(in the rows, 128 means zero)
Each row of numbers belongs to one of the things below and depends on some of the facts about them. Some rows are named. Which thing is each other row?

Some rows with their names:
[112 145 127 119 137 114  90 167 155 135 142  99 190  73 139 167 125 157
 147 189 154 124 127 171 142 134 120 140 111  79 113 149 121 144 132 152
  92 105 154  97  80]: sosin
[151 181 157 131 108 137 104 159 194 155 113  97 115  79 120 109 145 186
 103 148 135  95 144 176 103 159 127 126 133  80 137 122 117 111 152 148
 102 113 109  45  88]: drudol
[107 159 121 106 116 115  80 157 171 135 138 108 178  82 151 148 120 161
 157 173 162 116 131 175 134 132 121 124 120  66  97 131 124 139 137 154
  78 121 147 106  70]: teplepi
[157 183 144 103 104 145 122 180 170 162 148  84 130  65 126 150 150 168
 124 152 122  97 156 157  86 158 135 118 136  85 127 110 115 106 153 151
  84 114 102  55  69]: robru
[109 151 118 115 126 120  96 166 152 128 147 102 192  72 145 171 127 160
 160 193 156 109 129 159 130 130 129 131 108  72 113 145 122 142 138 141
  79 109 142 100  71]: klavur
[133 167 149 108 126 126 130 208 165 148 127  62 130  76 122 152 146 156
 107 170 114 105 149 159 109 144 154 108 107  92 117 121 121 100 144 145
  91  73 128  48  93]: pluplus
[103 144 123 120 137 115  93 168 155 125 136  93 190  79 140 168 126 156
 151 195 154 117 124 162 142 127 128 134 100  78 106 147 123 144 128 143
  85  96 154  95  83]: kidistim
[102 145 120 120 134 115  95 163 154 124 139  99 193  80 142 171 127 159
 155 195 157 114 123 158 136 128 130 133  99  78 109 146 124 143 132 139
  86  98 148  94  79]: lale
[133 168 153 111 128 125 129 189 173 146 131  77 131  79 123 159 149 158
 109 171 123 113 144 159 105 151 145 120 110 109 126 129 125 102 145 146
 105  77 125  49  99]: mikin
[ 95 140 118 108 113 117  66 185 173 122 109  83 175  80 143 134 128 160
 139 187 163 126 123 160 157 117 132 126  93  59  90 115 103 143 127 143
  96  90 155  94  71]: gredol
[163 187 154 124  97 143 107 167 186 164 126  99 115  66 123 110 144 188
 112 143 133  88 152 178  94 158 129 120 145  65 138 119 114 111 162 153
  88 129  99  53  75]: vemol
[147 170 154 114 131 125 117 180 176 169 142  93 132  67 119 160 150 162
 103 163 129 130 149 173 105 170 123 134 135 115 143 137 126  97 149 164
 116  91 123  52  92]: kligristel
[101 143 113 108 128 121  89 141 173 123 123 106 171  96 151 163 128 167
 153 194 174 115 123 158 134 134 123 111  98  83  80 131 122 137 129 131
  82 107 138 100  79]: furek
[136 170 159 137 120 131 107 168 192 145  95  81 114  93 114 104 147 184
  92 151 133  95 136 169 118 149 138 114 111  79 122 118 116 111 143 138
 102  90 118  35  97]: muran
[112 145 125 124 133 126  87 154 163 128 131  90 185  91 141 154 129 159
 150 183 155 113 124 162 142 125 122 139 105  71  99 132 118 150 121 140
  85 107 150  89  80]: drufim
[111 151 131 144 123 124  72 141 178 122 106 103 174  94 138 118 123 179
 142 175 165  97 116 176 149 124 121 135 107  49 107 138 117 155 128 136
  86 117 145  86  85]: vobra
[137 164 151  99 129 127 118 171 192 150 116  82 111  92 129 144 145 162
 101 167 137 123 144 169 110 157 135 105 111 111  98 114 123  98 138 147
 103  89 123  56 103]: novam
[142 158 155 118 126 130 106 173 191 154 112  90 111  80 122 146 151 165
  98 171 144 129 145 171 118 161 128 126 115 121 119 129 120 103 140 147
 124  81 119  48 107]: skekluk

How the things are related:
(skunis, σ, d); (pleda, σ, c); (kareror, σ, d); (plubrek, σ, c); (flafo, σ, a)
(furek, σ, c); (nizikun, σ, g); (platre, σ, g); (sitek, σ, a); (plosim, σ, a)
(kotopel, σ, b); (bapem, σ, a); (klevu, σ, a); (kadum, σ, a); (mikin, σ, a)
(kiskol, σ, a); (midrem, σ, a); (podel, σ, a); (fitim, σ, a); (teplepi, σ, f)
(roplili, σ, c); (nogus, σ, a); (latrel, σ, f); (breklosum, σ, c); (drezul, σ, g)
(kloro, σ, d); (gifo, σ, e); (gredol, σ, d); (plesak, σ, c); (gupun, σ, a)
(skalin, σ, a); (moker, σ, f); (brozek, σ, e); (kaskos, σ, g); (kidistim, σ, a)
(dogrer, σ, a); (lofol, σ, d); (grazo, σ, g); (ratruk, σ, b); (vate, σ, d)
(pofur, σ, g); (gize, σ, b); (vosti, σ, e); (tafosi, σ, a); (steflepun, σ, f)
(pleple, σ, a); (pluplus, σ, a); (kligristel, σ, a); (fevas, σ, a); (klutro, σ, b)
(mapo, σ, e); (gasin, σ, a); (rustubik, σ, c); (gibus, σ, d); (muran, σ, b)
(grabraba, σ, b); (miplogri, σ, d); (kleskede, σ, c); (bredal, σ, a); (skuplol, σ, a)
(skekluk, σ, e); (ziba, σ, e); (drudol, σ, b); (zeskil, σ, c); (stibomar, σ, c)
(drotri, σ, a); (robru, σ, g); (drutrom, σ, a); (pamik, σ, e); (drufim, σ, g)
(plapabir, σ, a); (pomi, σ, a); (sulik, σ, d); (dolotrok, σ, f); (drikli, σ, c)
(brifli, σ, c); (tipan, σ, g); (pofes, σ, a); (skekles, σ, a); (klavur, σ, a)
(lale, σ, a); (zoser, σ, a); (paror, σ, e); (groteflur, σ, b); (dridre, σ, a)
(vobra, σ, b); (dririn, σ, e); (tista, σ, b); (lavonom, σ, b); (brogrudes, σ, a)
(novam, σ, c); (klerik, σ, c); (plugror, σ, f); (ladre, σ, d); (plani, σ, d)
(vemol, σ, b); (gefle, σ, c); (kanom, σ, c); (bremi, σ, a); (bradrutre, σ, g)
(klobok, σ, g); (teplok, σ, a); (tradon, σ, e); (gralilol, σ, b); (tuvem, σ, a)
(vegris, σ, a); (vezomes, σ, f); (drime, σ, e); (viso, σ, a); (veluflam, σ, b)
(tesi, σ, e); (vedrin, σ, e); (flubun, σ, c); (refelo, σ, f); (brokun, σ, b)
(bripus, σ, b); (veguklis, σ, d); (fepoflis, σ, a); (dobi, σ, c); (drumes, σ, d)
(stonum, σ, a); (numo, σ, d); (kleka, σ, e); (nibror, σ, a); (flipos, σ, a)
(stilam, σ, d); (sosin, σ, a); (patrak, σ, a); (grotik, σ, b); (bridam, σ, c)
(gagus, σ, f); (stostom, σ, b); (tremu, σ, b); (grinol, σ, a); (gelan, σ, c)
(voplonon, σ, c); (grifluden, σ, d); (tozurak, σ, f); (degun, σ, e); (migas, σ, c)
(skinis, σ, c); (brofle, σ, g); (klizin, σ, b); (difi, σ, f); (sizas, σ, c)
(gilis, σ, c); (pleda, ρ, flafo); (pleda, ρ, skinis); (pleda, ρ, stilam); (kareror, ρ, pofur)
(kareror, ρ, gredol); (sitek, ρ, drezul); (sitek, ρ, paror); (plosim, ρ, grifluden); (plosim, ρ, gagus)
(plosim, ρ, drime); (klevu, ρ, stibomar); (mikin, ρ, vedrin); (midrem, ρ, tozurak); (midrem, ρ, zoser)
(midrem, ρ, drikli); (fitim, ρ, drumes); (fitim, ρ, gelan); (roplili, ρ, skunis); (roplili, ρ, klerik)
(roplili, ρ, sosin); (roplili, ρ, drotri); (nogus, ρ, mapo); (nogus, ρ, ladre); (nogus, ρ, tradon)
(nogus, ρ, gasin); (breklosum, ρ, gupun); (plesak, ρ, klizin); (plesak, ρ, moker); (brozek, ρ, gifo)
(brozek, ρ, plapabir); (brozek, ρ, bripus); (lofol, ρ, klerik); (ratruk, ρ, zoser); (gize, ρ, grazo)
(gize, ρ, dobi); (vosti, ρ, stibomar); (vosti, ρ, patrak); (vosti, ρ, gagus); (steflepun, ρ, zoser)
(pluplus, ρ, gupun); (pluplus, ρ, refelo); (kligristel, ρ, gibus); (kligristel, ρ, tesi); (fevas, ρ, tozurak)
(fevas, ρ, kadum); (rustubik, ρ, brifli); (rustubik, ρ, tuvem); (muran, ρ, stonum); (grabraba, ρ, kotopel)
(grabraba, ρ, grazo); (skekluk, ρ, stostom); (ziba, ρ, latrel); (drudol, ρ, teplepi); (drudol, ρ, bapem)
(drudol, ρ, tesi); (drudol, ρ, sosin); (zeskil, ρ, plapabir); (zeskil, ρ, vate); (robru, ρ, teplepi)
(robru, ρ, drumes); (robru, ρ, klavur); (pomi, ρ, stostom); (pomi, ρ, stilam); (dolotrok, ρ, furek)
(tipan, ρ, kiskol); (tipan, ρ, furek); (tipan, ρ, gagus); (tipan, ρ, pamik); (tipan, ρ, kidistim)
(dridre, ρ, bridam); (tista, ρ, gibus); (tista, ρ, klutro); (lavonom, ρ, paror); (brogrudes, ρ, tuvem)
(novam, ρ, skuplol); (novam, ρ, kanom); (novam, ρ, tafosi); (novam, ρ, drotri); (plugror, ρ, kadum)
(plugror, ρ, skunis); (plugror, ρ, groteflur); (vemol, ρ, drumes); (vemol, ρ, tesi); (vemol, ρ, kaskos)
(gefle, ρ, patrak); (bremi, ρ, lale); (bremi, ρ, klavur); (bremi, ρ, drezul); (bremi, ρ, furek)
(bremi, ρ, moker); (teplok, ρ, drezul); (gralilol, ρ, skinis); (gralilol, ρ, vobra); (gralilol, ρ, skekles)
(gralilol, ρ, skunis); (gralilol, ρ, stonum); (gralilol, ρ, kaskos); (vezomes, ρ, grazo); (viso, ρ, mapo)
(flubun, ρ, gredol); (flubun, ρ, drime); (brokun, ρ, skuplol); (brokun, ρ, bredal); (brokun, ρ, groteflur)
(veguklis, ρ, difi); (veguklis, ρ, klizin); (fepoflis, ρ, flipos); (fepoflis, ρ, skuplol); (fepoflis, ρ, kiskol)
(fepoflis, ρ, pleple); (numo, ρ, skalin); (numo, ρ, kloro); (kleka, ρ, plani); (kleka, ρ, drime)
(kleka, ρ, groteflur); (nibror, ρ, podel); (nibror, ρ, klobok); (nibror, ρ, drime); (nibror, ρ, dririn)
(nibror, ρ, stonum); (grotik, ρ, miplogri); (grotik, ρ, veluflam); (grotik, ρ, sosin); (tremu, ρ, dogrer)
(tremu, ρ, degun); (tremu, ρ, drezul); (tremu, ρ, patrak); (grinol, ρ, mapo); (voplonon, ρ, plubrek)
(voplonon, ρ, latrel); (voplonon, ρ, gelan); (migas, ρ, gibus); (migas, ρ, platre); (migas, ρ, stilam)
(brofle, ρ, skalin); (brofle, ρ, ladre); (brofle, ρ, gupun); (brofle, ρ, gelan); (brofle, ρ, drime)
(sizas, ρ, dogrer); (sizas, ρ, drutrom); (sizas, ρ, klobok); (gilis, ρ, drumes); (gilis, ρ, kleskede)

Rows to name:
No name comes twice in this set of rows, the named rows included.
[ 95 152 122 110 125 110  83 163 172 126 124  95 177  92 148 145 120 156
 149 178 161 115 123 171 144 124 129 119 105  66  89 128 123 139 127 147
  78 106 157  99  79]  refelo
[101 137 116 109 135 120  86 148 174 127 118  99 170  96 148 157 126 164
 144 193 171 120 122 165 144 132 123 111  95  81  77 132 120 138 124 136
  85 103 145  98  84]  stibomar
[ 97 144 118 121 136 115  97 162 156 122 134  99 192  83 141 172 129 160
 152 197 158 113 122 155 137 129 130 130  98  81 108 145 124 141 132 134
  87  92 148  91  79]  dogrer
[ 92 155 118 110 122 112  83 148 175 123 127 107 179  94 150 154 124 161
 155 181 168 114 122 160 135 130 127 121 107  75  94 131 127 137 132 140
  83 105 149  99  77]  moker
[113 144 121 103 129 123  85 157 171 127 127  98 168  88 152 151 120 158
 151 189 165 117 127 174 143 128 123 114 105  72  78 129 119 143 126 144
  78 117 147 105  81]  plubrek
[123 147 115  98 120 129  88 175 161 138 135  90 167  72 156 147 116 159
 154 185 157 106 137 177 138 126 131 103 113  51  76 121 113 142 134 148
  59 129 141 112  67]  gelan
[103 135 124 121 146 113  90 178 154 135 130  85 189  79 135 160 126 156
 138 192 150 122 126 168 152 127 125 127  99  72 104 145 118 143 127 149
  89  91 160  89  80]  stonum
[123 165 139 101 124 129 124 161 192 143 112  87 115  99 131 154 152 171
 108 174 143 113 141 149 101 158 141  93 103 116  97 112 123  92 142 130
 101  78 110  50  97]  gefle
[116 142 123 127 119 132  84 164 167 117 119  96 164  79 155 155 118 152
 154 201 167 114 122 174 148 122 131 135 107  73  94 138 122 146 120 137
  87 102 146  99  92]  tradon
[ 99 113 117 121 139 122  79 208 153 139  96  59 169  77 132 132 123 163
 124 194 154 109 130 167 174 113 140  91  78  47  67 125 101 143 121 139
  70  81 158  83  75]  drime
[113 149 131 147 124 123  69 135 180 127 108 109 172  93 138 119 124 180
 140 175 168 104 116 179 149 130 114 141 112  56 112 141 118 153 128 140
  92 119 145  85  85]  klutro
[121 169 153 104 124 114 113 184 191 152 112  76 120  97 122 135 148 164
  97 152 130 123 144 168 116 152 138 105 110 104 108 113 125  96 141 154
 107  80 134  45  99]  plugror
[126 150 145  99 134 127 119 204 180 156 100  56 111  92 122 131 143 164
  87 167 127 113 146 164 125 148 147  78  97  90  79 103 112  96 134 145
  87  73 130  46  94]  flubun

The same things again, as new rows of numbers:
Some things and their rows:
[117 141 134 114 144 133 130 158 120 157 116 139 114 124 104 153 123 125
 113 140 140 122 126 104 126 117 122 143 129 152 129 146 125 135 122 131
 140 112]: kligristel
[140 121 138 120 130 130 131 155 121 122 117 151 110 144 125 147 122 139
 142 123 136 123 129 135 120 130 134 133 134 131 122 131 132 131 116 125
 129 111]: tipan
[129 129 136 114 136 134 129 152 119 138 121 146 110 124 117 147 125 135
 131 120 134 132 136 127 121 126 118 127 136 140 126 132 130 136 113 123
 128 122]: plesak
[141 120 135 135 129 121 126 119 138 112 128 119 150 125 145 127 133 133
 140 133 119 121 116 134 129 137 143 125 116 102 129 123 132 122 130 128
 132 132]: drufim
[128 132 115 136 125 128 103 131 120 134 145 111 150 147 126 107 148 118
 121 133 123 135 136 123 135 135 143 124 120 171 131 127 128 127 147 130
 131 123]: teplepi
[131 121 130 133 131 126 124 106 135 120 135 115 141 111 137 134 134 128
 131 128 120 124 121 130 130 134 129 117 120 114 131 123 130 127 127 128
 127 141]: plubrek
[123 130 131 138 120 121 131 110 137 116 139 115 145 127 129 130 126 125
 123 131 120 132 126 118 131 126 118 120 124 117 132 129 126 127 131 134
 121 138]: lale
[129 136 124 123 128 129 138 158 116 129 119 142 110 146 111 116 119 126
 127 141 145 116 127 115 130 126 141 152 140 173 124 138 122 133 132 120
 133 104]: gralilol
[122 115 123 123 120 139 132 122 117 129 125 149  84 135 114 145 111 127
 127 119 146 102 124 134 131 118 115 132 146 132 122 126 124 126 118 127
 117 122]: plosim
[128 129 133 113 136 137 131 145 120 144 118 145 107 119 119 143 125 133
 132 123 137 121 130 129 124 124 121 133 135 126 126 130 128 134 114 124
 132 120]: novam
[140 125 136 133 128 119 127 122 140 115 127 119 151 122 144 130 136 133
 137 136 120 116 117 126 132 137 145 132 112  94 131 125 132 123 129 129
 137 126]: platre
[122 130 129 137 123 124 131 108 137 121 137 115 145 120 131 125 126 124
 124 133 122 124 124 122 133 125 120 122 125 113 132 127 125 125 132 133
 123 138]: vegris
[131 116 119 131 124 122 116 111 136 122 130 121 131 133 141 119 132 126
 125 127 115 132 122 139 129 132 131 122 117 108 128 117 131 118 137 135
 130 145]: ladre
[123 130 134 140 109 116 133 115 139 101 144 120 139 142 131 136 125 130
 123 121 121 131 138 115 131 126 113 121 128 109 131 127 127 131 126 134
 116 133]: patrak
[129 124 130 126 149 122 117 112 139 138 127 110 137 105 138 155 143 124
 118 121 120 133 117 131 126 136 142 123 105 122 133 130 138 129 126 126
 141 134]: tesi
[112 116 119  95 129 136 126 168 124 148 119 157 113 129 100  98  97 134
 114 141 112 151 126 116 113 117 112 134 139 139 124 106 123 121 118 124
 142 160]: viso
[123 130 129 137 122 123 131 106 138 120 136 115 143 120 131 126 127 124
 123 133 122 123 124 121 132 125 120 123 125 109 132 126 125 125 132 133
 124 138]: flipos
[131 125 130 132 127 125 126 109 136 120 135 116 141 110 139 132 135 129
 132 126 120 121 122 128 132 132 129 121 120 100 132 122 130 128 127 127
 128 139]: kanom

Rows to name:
No name comes twice in this set of rows, the named rows included.
[140 117 140 123 159 132 114 160 113 141 114 143 118 135 111 167 124 127
 133 138 130 139 114 124 112 136 145 117 127 209 122 149 132 129 124 124
 136 118]  robru
[131 125 135 134 123 120 126 115 137 110 140 118 143 123 137 139 133 133
 131 121 118 129 132 126 129 134 124 117 121 109 132 125 131 132 124 128
 123 136]  furek
[128 138 127 126 130 117 120 127 141 136 123 115 141 129 141 135 144 125
 117 134 124 122 127 118 137 129 136 144 105  89 134 130 132 125 136 139
 143 123]  gibus
[144 153 139 119 157 123 155  65 134 120 133 124 166 108 164  68 145 126
 176 149 119 137 139 166 119 139 111 113 121  97 124 135 130 117 113 136
 119 114]  grazo
[131 138 131 127 120 122 139 172 117 114 127 146 118 170 109 119 117 133
 129 134 137 143 143 111 121 129 132 140 145 188 123 140 123 137 129 120
 124 107]  lavonom
[128 134 114 134 115 129 109 129 123 128 145 113 147 148 133  95 147 122
 125 128 125 130 141 128 139 133 139 128 123 140 131 121 129 126 144 130
 129 122]  difi
[133 116 120 136 120 124 119 100 136 118 130 120 120 132 147 127 134 125
 129 122 124 117 123 143 135 132 133 126 118  94 127 121 131 119 136 137
 125 134]  gredol
[131 134 131 128 136 126 134  95 135 123 136 117 147 105 144 115 138 127
 140 131 120 127 129 138 128 133 119 116 121 102 131 125 130 127 122 129
 125 135]  dobi
[122 117 129 126 158 139 115 140 109 152 122 139 107 129  96 166 114 115
 117 139 134 139 114 120 114 124 123 110 136 234 123 149 125 128 129 127
 126 130]  fitim
[126 138 135 106 136 134 131 154 122 149 115 144 110 117 118 146 130 135
 126 127 140 114 132 118 129 122 126 146 129 106 129 132 129 137 113 125
 141 113]  pleda
[126 138 131 169 114 151 144 146 127 152 106 102 175  71 144 120 127 135
 135 116 123 165 121 144 128 115 133 104 146  86 135 128 120 129 157 124
 122 162]  zoser
[131 122 131 130 130 119 126 106 142 120 133 115 133 118 144 141 139 132
 128 108 119 139 130 142 126 136 132 119 115  95 131 120 139 128 121 126
 129 137]  degun
[116 148 134 109 130 132 139 158 125 153 115 144 113 124 110 140 124 130
 116 135 144 112 133 105 132 113 118 156 131 104 130 137 124 135 117 131
 140 107]  pomi

The same things again, as new rows of numbers:
Some things and their rows:
[ 85 128 150  84 125 163 104 129 102  99 117 136 129  83 136  79 100 134
 125 134 163 126  84 149 140 144 135 139]: skuplol
[157 117 137 151 170 129 177 110 159 133 129 127 155 125 136 133 107 109
 124 137 143 104 138 111 132 148 134 128]: pomi
[123 170 150 117 107  95 120 120  99 116 128 110 146 149 130 123 127 100
 129 174  91 142  96 133 148  94 142 119]: klavur
[ 76 118 140  71  89 135 103 168  94  99 178 126 103 112  71 140 171 120
 131 154 132 158 116 171 114 118 107 116]: drime
[140 112 120 111 136 136 161 143  88 121 148 116  87 148  95 145 155 138
 102 136 131 141 105 154 142 128 120 109]: gasin
[142 117 137 115 141 158 135 121  90  97 100 145 108 120 146 124 121 142
 119 143 126 132  82 125 130 127 122 147]: tuvem
[112 135 160  91 118 146  90 113 110 123 116 115 126 107 136  95  90 105
 127 123 118 144  92 118 156 107 117 131]: kidistim
[152 138 130 145 120 174 139 144 119  86 121 153  94 138 139 149 173 128
 127 172 110 144 126 146 133 128 109 139]: gifo
[146 115 145 118 140 148 151 121 120 130 111 133 118 123 139 133 112 108
 125 132 133 127 108 127 137 128 108 133]: pofes
[128 131 125 102 146 123 167 115 121 123 107 138 142 123 136 146 124 149
 133 143 124 121 110 127 110 125 131 136]: klutro
[174 115  96 159 145 155 162 111 146 149 107 149 104 138 154 115 134 124
 122 108 125 138 151 109 142 136 136 140]: gize
[156 135 115 131 119 143 119 115  85 116 101 140  92 133 156 149 152 188
 113 134 122 110  86 139 126 120 122 162]: grazo
[137 178 128 120 100 117 103 103  91 137  99 112 145 129 141 104 117 113
 123 142 100 139 106 121 146  70 129 135]: lale
[ 81 148 136 121 102 127  89 146 120 115 125 137 110 125 119 129 138 122
 132 137  84 179 119 114 126 123 134 127]: stibomar
[106 125 122 123 134 160 143 149  95 100 135 129 132 115 121 105 121 145
 112 161 160 131  96 182 135 157 155 131]: kadum
[158 117 122 123 146 102 172 132 148 150 163 107 138 155  91 135 139  92
 107 136 128 132 141 137 137 126 135  91]: fitim
[128 129 183 146 103 129  31 143 159 148  97 118 142 122 162 141 120 122
 155 137 102 105 158  73 133 113  77 137]: dolotrok
[ 95 132 106 167 154 117 153 136 200 142 140 136 151 123 121  95 114  96
 146 133 146 130 190 132 131 179 174 109]: roplili

Name these rows:
No name comes twice in this set of rows, the named rows included.
[126 127 158 140 115 151  93 121 167 155 131 126 136 114 132 108 116  62
 143 119 104 154 160  86 153 101  82 113]  vosti
[102 159 126 107 114  82 129 121 103 123 134 116 172 131 127 145 130 166
 125 141 143  90 122 154 102 117 154 139]  kaskos
[127 165 107 113 122 119 125 115  95 122  92 132 114 130 151 119 122 136
 127 131  95 151 102 126 125  91 134 148]  klizin
[146 104 101 151 150 102 166 144 173 142 174 137 105 153  97 159 156  99
 137 116 114 154 172 107 129 143 140  89]  voplonon
[ 86 121 184  97  79 119  13 150 118 123 118 121 131 110 131 151 127 159
 145 139 100 132 122 116 117 113  72 147]  gagus
[129 127 105 154 123 158 126 109 147 167 128 111 142 106 146  53 101  82
 117 107 155 122 151 125 168 119 148 137]  fepoflis
[134 140 120 167 132 111 107 111 142 144 130 114 165 128 146 109 110 162
 115 101 158  82 143 139 128 147 159 130]  lofol
[139 104 175 150 132 112  71 114 188 179 106 108 144 122 149  94  81  98
 137 103 119 102 138  81 164 126 112 113]  tipan
[107 139 140  94  90  97  95 125  99 145 133 119 126 129 119 136 132 159
 120 120 123 119 103 141 123  94 117 137]  klobok
[107 105 147  80 119 137 124 121 114 131 145 121 131 108  94 118 121 124
 121 129 150 143 103 147 141 126 117 117]  podel
[109 178 140 132 106  94  76 138 108 128 119 117 167 124 144 162 146 175
 145 146 104  91 153 133  86 118 100 148]  teplepi
[ 82 142  92 129 112 155 116 132 127 116 127 150 124  96 138  92 131 151
 139 116 140 140 141 142 107 146 150 142]  kanom

